G: [ 0.19, -0.20,  0.33, -0.23,  0.11, -0.78,  0.09,  0.18, -0.34,  0.21,
 -0.12, -0.27, -0.30, -0.27,  0.03, -0.53, -0.20,  0.92,  0.03,  0.06,
  0.07, -0.07,  0.13, -0.40,  0.04,  0.21,  0.00, -0.19, -0.05, -0.69,
 -0.42]
T: [ 0.19, -0.20,  0.37, -0.23,  0.11, -0.78,  0.09,  0.07, -0.34,  0.21,
 -0.12, -0.27, -0.30, -0.27,  0.03, -0.53, -0.20,  0.92,  0.03,  0.06,
  0.07, -0.07,  0.13, -0.40,  0.04,  0.21,  0.00, -0.19, -0.05, -0.69,
 -0.42]
Y: [ 0.19, -0.20,  0.37, -0.23,  0.11, -0.78,  0.09,  0.18, -0.34,  0.21,
 -0.12, -0.27, -0.30, -0.27,  0.03, -0.53, -0.20,  0.92,  0.03,  0.10,
 -0.02, -0.11, -0.15,  0.57, -0.44,  0.28,  0.45,  0.14, -0.77, -0.32,
 -0.23]
K: [-0.65,  0.38,  0.33,  0.14, -0.36,  0.31,  0.25,  0.39, -0.06, -0.55,
  0.21, -0.39,  0.21,  0.32,  0.17,  0.22,  0.17, -0.44,  0.16,  0.49,
  0.02, -0.59,  0.20, -0.54,  0.01, -0.13,  0.32,  0.39, -0.37, -0.01,
  0.02]
W: [-0.38,  0.40,  0.60, -0.07, -0.18,  0.37,  0.22,  0.41,  0.34, -0.37,
  0.18, -0.43, -0.18, -0.01, -0.22,  0.17,  0.34,  0.06, -0.42,  0.24,
  0.27, -0.41,  0.18, -0.36, -0.11,  0.43,  0.01,  0.21, -0.21, -0.90,
  0.14]
common T K:  : [0.21]
asked: [ 0.19, -0.20,  0.37, -0.23,  0.11, -0.78,  0.09,  0.07, -0.34,  0.21,
 -0.12, -0.27, -0.30, -0.27,  0.03, -0.53, -0.20,  0.92,  0.03,  0.06,
  0.07, -0.07,  0.13, -0.40,  0.04,  0.21,  0.00, -0.19, -0.05, -0.69,
 -0.42] : T

Z: [ 0.64,  0.62, -0.31, -0.11]
X: [0.88, 0.61, 0.03, 0.71]
L: [ 0.64,  0.62, -0.14,  0.61]
V: [ 0.61,  0.62, -0.14, -0.18]
H: [ 0.64,  0.62, -0.31, -0.81]
common V Z:  : [0.62]
common X L:  : [0.61]
common X V:  : [0.61]

J: [ 0.09, -0.49, -0.12,  0.35]
N: [-0.02, -0.53, -0.18, -0.12]
P: [ 0.32, -0.13, -0.28,  0.08]
C: [-0.02, -0.03, -0.13,  0.41]
U: [-0.13, -0.02, -0.10,  0.18]
R: [ 0.68,  0.04, -0.18, -0.02]
A: [ 0.28,  0.35, -0.15, -0.14]
common C P:  : [-0.13]
common J A:  : [0.35]
common R U:  : [-0.02]
common N J:  : [-0.12]
common N U:  : [-0.02]

tiveg: [ 0.00,  0.30,  0.31, -0.79, -0.47,  0.63]
Sepe: [-0.03, -0.30,  0.17,  0.63, -0.02,  0.54]
pap: [-0.26, -0.47,  0.13, -0.51, -0.19,  0.53]
duteg: [-0.17,  0.26,  0.12, -0.43, -0.20,  0.43]
masol: [-0.03,  0.32, -0.21, -0.33,  0.05,  0.47]
pip: [-0.03, -0.30,  0.17, -0.67,  0.02,  0.54]
kela: [-0.32,  0.15,  0.15, -0.58, -0.20,  0.63]
fovu: [-0.20, -0.02, -0.05, -0.26,  0.05,  0.30]
Kur: [-0.47,  0.16, -0.06, -0.29,  0.03,  0.33]
vab: [-0.45, -0.15, -0.04, -0.29,  0.27,  0.76]
ruter: [-0.44,  0.54, -0.03, -0.32,  0.00,  0.35]
common Kur pap:  : [-0.47]
common masol pip:  : [-0.03]
common Sepe fovu:  : [-0.02]
common tiveg Sepe:  : [0.63]
common duteg fovu:  : [-0.20]

E: [ 0.14,  0.02,  0.23,  0.03, -0.15, -0.65, -0.01, -0.56]
B: [ 0.19, -0.04, -0.28,  0.04, -0.05, -0.40, -0.20,  0.32]
D: [-0.03,  0.04,  0.20, -0.06, -0.20,  0.22,  0.04, -0.49]
M: [ 0.03, -0.03, -0.41, -0.03,  0.21,  0.17, -0.36,  0.58]
Q: [ 0.11,  0.17,  0.10,  0.04, -0.35, -0.52, -0.04, -0.43]
F: [-0.05,  0.25, -0.60, -0.13, -0.49,  0.56, -0.27,  0.88]
S: [ 0.14,  0.04,  0.13,  0.08, -0.39, -0.74,  0.08, -0.43]
common S D:  : [0.04]
common M D:  : [-0.03]

Bigaz: [-0.02, -0.19,  0.55, -0.17, -0.38, -0.31, -0.17, -0.31, -0.40,  0.17,
  0.42,  0.19,  0.01, -0.02,  0.01, -0.14,  0.37, -0.37,  0.18, -0.04,
  0.12,  0.40, -0.83,  0.15,  0.08,  0.20,  0.11]
Dugek: [-0.09, -0.12,  0.27, -0.37, -0.18,  0.12, -0.15, -0.30, -0.43, -0.10,
  0.22,  0.09, -0.05,  0.01,  0.09, -0.04,  0.33, -0.42, -0.19,  0.23,
 -0.07,  0.40,  0.14,  0.07,  0.07, -0.03, -0.07]
gobaf: [-0.09, -0.12,  0.27, -0.37, -0.18,  0.12, -0.15, -0.30, -0.43, -0.10,
  0.22,  0.09, -0.05,  0.01,  0.09, -0.04,  0.33, -0.42, -0.19,  0.23,
 -0.07,  0.40,  0.46,  0.05,  0.07, -0.03, -0.07]
fubi: [ 0.28, -0.19,  0.31, -0.28, -0.30,  0.05,  0.15, -0.35, -0.32, -0.19,
  0.27, -0.15, -0.19,  0.18,  0.04, -0.18,  0.21, -0.27, -0.08, -0.08,
 -0.48,  0.04, -0.47,  0.06, -0.20, -0.42, -0.39]
bis: [-0.01,  0.00, -0.03, -0.41,  0.17,  0.57, -0.19, -0.17,  0.12, -0.22,
 -0.04,  0.05, -0.04, -0.31,  0.12,  0.09,  0.02,  0.12, -0.15,  0.07,
 -0.13,  0.14,  0.60, -0.04,  0.28, -0.25, -0.03]
dopo: [-0.12, -0.05,  0.33, -0.26, -0.20,  0.03, -0.04, -0.14, -0.35, -0.11,
  0.07, -0.04,  0.15,  0.19,  0.04, -0.06,  0.26, -0.61, -0.06, -0.10,
 -0.13,  0.34, -0.31,  0.12, -0.14,  0.01, -0.17]
Rak: [ 0.13, -0.10,  0.15, -0.43, -0.20,  0.30,  0.13, -0.05, -0.31, -0.33,
  0.17, -0.21, -0.05,  0.22,  0.11, -0.15,  0.28, -0.71, -0.15,  0.19,
 -0.51,  0.33,  0.32,  0.12, -0.16, -0.35, -0.52]
nud: [ 0.01, -0.18,  0.47, -0.21, -0.03, -0.18, -0.19, -0.33, -0.55,  0.07,
  0.42,  0.13,  0.02,  0.04,  0.08, -0.13,  0.38, -0.43, -0.23,  0.48,
  0.04,  0.44, -0.21,  0.11,  0.10,  0.13, -0.01]
tanu: [ 0.44, -0.14,  0.25, -0.09, -0.07,  0.15, -0.03,  0.10, -0.02, -0.14,
  0.31, -0.14, -0.06, -0.02,  0.09, -0.12,  0.01,  0.19, -0.15,  0.15,
 -0.38, -0.12,  0.16, -0.06,  0.08, -0.42, -0.32]
zipel: [ 0.08, -0.26,  0.39, -0.35, -0.35, -0.07, -0.23, -0.32, -0.57,  0.04,
  0.49,  0.18, -0.04, -0.09,  0.08, -0.12,  0.40, -0.22, -0.41,  0.57,
 -0.06,  0.38, -0.18,  0.08,  0.17, -0.06,  0.02]
asked: [ 0.44, -0.14,  0.25, -0.09, -0.07,  0.15, -0.03,  0.10, -0.02, -0.14,
  0.31, -0.14, -0.06, -0.02,  0.09, -0.12,  0.01,  0.19, -0.15,  0.15,
 -0.38, -0.12,  0.16, -0.06,  0.08, -0.42, -0.32] : tanu
asked: [ 0.13, -0.10,  0.15, -0.43, -0.20,  0.30,  0.13, -0.05, -0.31, -0.33,
  0.17, -0.21, -0.05,  0.22,  0.11, -0.15,  0.28, -0.71, -0.15,  0.19,
 -0.51,  0.33,  0.32,  0.12, -0.16, -0.35, -0.52] : Rak
asked: [-0.12, -0.05,  0.33, -0.26, -0.20,  0.03, -0.04, -0.14, -0.35, -0.11,
  0.07, -0.04,  0.15,  0.19,  0.04, -0.06,  0.26, -0.61, -0.06, -0.10,
 -0.13,  0.34, -0.31,  0.12, -0.14,  0.01, -0.17] : dopo
asked: [-0.02, -0.19,  0.55, -0.17, -0.38, -0.31, -0.17, -0.31, -0.40,  0.17,
  0.42,  0.19,  0.01, -0.02,  0.01, -0.14,  0.37, -0.37,  0.18, -0.04,
  0.12,  0.40, -0.83,  0.15,  0.08,  0.20,  0.11] : Bigaz

rovez: [ 0.81, -0.22,  0.45, -0.65,  0.09, -0.32,  0.08]
Mas: [-0.15, -0.24,  0.43, -0.30,  0.82,  0.50, -0.01]
tilo: [ 0.63,  0.34,  0.11,  0.82, -0.01, -0.24, -0.11]
pemo: [ 0.44, -0.16,  0.11,  0.81, -0.01,  0.22,  0.82]
common rovez pemo:  : [0.81]
asked: [ 0.81, -0.22,  0.45, -0.65,  0.09, -0.32,  0.08] : rovez
asked: [ 0.63,  0.34,  0.11,  0.82, -0.01, -0.24, -0.11] : tilo
common pemo rovez:  : [0.81]
asked: [ 0.44, -0.16,  0.11,  0.81, -0.01,  0.22,  0.82] : pemo

